Below is a small trained network, with its code and all its weights. Each question gives an input and a class and asks what happens when units are switched off, that is, made to give their printed mean instead of their output.

import numpy as np


def w(rows, s, z=0):
    codes = np.array(rows[::2]) - 128.0
    scale = np.full(codes.shape[1], s)
    scale[-1] = z or s
    return codes * scale


def f(y):
    return np.maximum(y, 0)


def log_softmax(a):
    a = a - a.max(-1, keepdims=True)
    return a - np.log(np.exp(a).sum(-1, keepdims=True))


def net(x, mask):
    res = np.array(x, float).reshape(1, 8) / 4 @ E
    y = f(res @ A[0][:, :-1].T + A[0][:, -1])
    res = res + np.where(mask, y, B[0][:, -1]) @ B[0][:, :-1]
    return log_softmax(res[-1] @ U[:, :-1].T + U[:, -1])


A, B = {}, {}
E = w([
[134,114,119,141,116,129,124],'x0',
[119,151,135,114,137,135,135],'x1',
[128,127,131,126,131,125,127],'x2',
[19,48,106,108,170,180,87],'x3',
[134,150,202,227,218,188,122],'x4',
[132,119,127,133,123,126,125],'x5',
[85,98,159,164,104,82,253],'x6',
[59,176,189,163,56,62,56],'x7',
],0.011)
A[0] = w([
[184,81,89,79,181,169,195,2],'N0',
[249,181,163,126,91,102,143,92],'N1',
[141,131,158,192,175,176,106,115],'N2',
[57,91,135,119,135,176,128,83],'N3',
[156,132,109,143,131,149,65,62],'N4',
[65,82,117,106,140,156,85,152],'N5',
[65,89,161,148,119,100,231,11],'N6',
[148,105,113,70,125,110,124,172],'N7',
[123,115,62,37,62,92,113,134],'N8',
[63,88,108,115,162,131,117,90],'N9',
[100,102,123,101,131,165,95,134],'N10',
[170,147,111,67,147,164,4,3],'N11',
[179,164,137,128,114,122,128,109],'N12',
[64,145,172,140,73,84,87,37],'N13',
[134,135,171,209,177,150,127,199],'N14',
[103,121,114,99,96,108,165,147],'N15',
[95,158,160,144,106,98,84,12],'N16',
],0.017,0.0026)
B[0] = w([
[170,112,85,158,148,249,22,227],'N0',
[92,133,57,153,129,11,93,234],'N1',
[106,123,198,35,137,127,123,210],'N2',
[126,148,93,138,137,46,108,203],'N3',
[140,142,140,165,122,155,186,176],'N4',
[114,145,72,122,133,47,102,219],'N5',
[144,126,142,216,59,147,240,229],'N6',
[119,138,174,99,152,146,127,180],'N7',
[94,138,224,20,161,112,142,252],'N8',
[129,141,90,138,120,56,105,200],'N9',
[126,135,107,133,129,59,119,187],'N10',
[138,106,148,222,60,171,240,239],'N11',
[129,135,89,125,128,70,128,174],'N12',
[178,111,85,149,160,239,50,220],'N13',
[94,139,196,28,144,113,148,218],'N14',
[106,130,182,101,134,122,157,186],'N15',
[159,104,98,120,159,204,82,185],'N16',
],0.02,0.019)
U = w([
[93,144,209,28,183,119,137,145],'0',
[111,165,18,161,150,1,87,88],'1',
[151,117,135,215,72,153,237,253],'2',
[190,98,73,138,199,223,23,19],'3',
],0.0096,0.0032)

Each question gives the input, the list of numbers given to net, and the class t.
The units are the neurons (one row each of A and B). Each row of codes is followed by its name. A weight is (code - 128) times the scale printed after its matrix; where a second scale follows, it is the last column's (A, B and U).
mask holds one flag per neuron, in row order. A switched-off neuron (its flag False) gives its mean, the last column of its row in B, instead of its output. The means were averaged over made-up inputs and are rounded, as every weight is.
A unit's drop is (log p(t) with every unit on - log p(t) with that unit switched off) / (log p(t) with every unit on - log p(t) with every unit switched off).
The circuit of an input: a set's keep is (log p(t) with only the set's units on - log p(t) with every unit switched off) / (log p(t) with every unit on - log p(t) with every unit switched off). Starting from the 12 units with the biggest drops (on a tie, the unit counted first), units are removed one at a time, each time the one whose removal leaves the highest keep (on an exact tie, the one counted first), for as long as the keep stays at least 0.8.
units of the circuit, in order: the units of the circuit, biggest drop first
unit that matters most: the unit with the biggest drop
top k neurons: the k neurons with the biggest drops, biggest first
drop when u is switched off: that unit's drop, to one decimal
input [-2,0,-3,0,3,-2,-6,2], class 2: unit that matters most : N11
input [5,5,8,-4,-6,-1,6,6], class 0: top 4 neurons : (N8, N11, N0, N15)
input [-4,-7,-6,-4,4,7,5,-6], class 3: top 3 neurons : (N0, N11, N8)
input [-6,-8,0,4,1,-5,6,6], class 2: top 2 neurons : (N6, N0)
input [-3,-4,-2,7,0,4,8,3], class 2: top 4 neurons : (N6, N1, N12, N15)
input [-4,0,-5,-8,6,-1,-3,-7], class 1: top 2 neurons : (N1, N8)
input [-6,7,-6,7,-2,-3,-7,-3], class 1: top 3 neurons : (N5, N6, N10)
input [-7,-3,1,2,-4,-5,5,-1], class 2: top 3 neurons : (N6, N14, N2)
input [-4,-6,-4,-5,2,-2,1,7], class 3: top 2 neurons : (N13, N16)
input [7,-5,-2,-1,7,-7,6,-2], class 0: top 2 neurons : (N14, N11)
input [-7,-1,4,-7,2,-6,-5,-8], class 3: top 2 neurons : (N0, N5)
input [-4,6,-3,-3,-8,4,-7,4], class 0: top 2 neurons : (N8, N6)
input [-3,-7,-7,-5,-5,2,0,-4], class 0: top 3 neurons : (N8, N5, N7)
input [-8,8,7,5,1,0,6,7], class 3: unit that matters most : N13
input [-6,-6,-5,7,3,5,5,7], class 1: top 4 neurons : (N0, N3, N5, N9)
input [8,8,-8,6,5,4,0,-8], class 3: top 2 neurons : (N0, N1)
input [5,-2,-2,-7,7,-4,3,-6], class 0: drop when N13 is switched off : 0.1
input [-3,-2,3,-1,2,1,-2,-8], class 3: drop when N0 is switched off : 0.5
input [-4,0,-2,3,1,2,-5,5], class 2: drop when N11 is switched off : 2.5
input [-5,7,0,8,-6,8,4,-1], class 1: drop when N15 is switched off : 0.0
input [6,-6,0,-2,-5,-4,8,3], class 2: units of the circuit, in order : (N6)
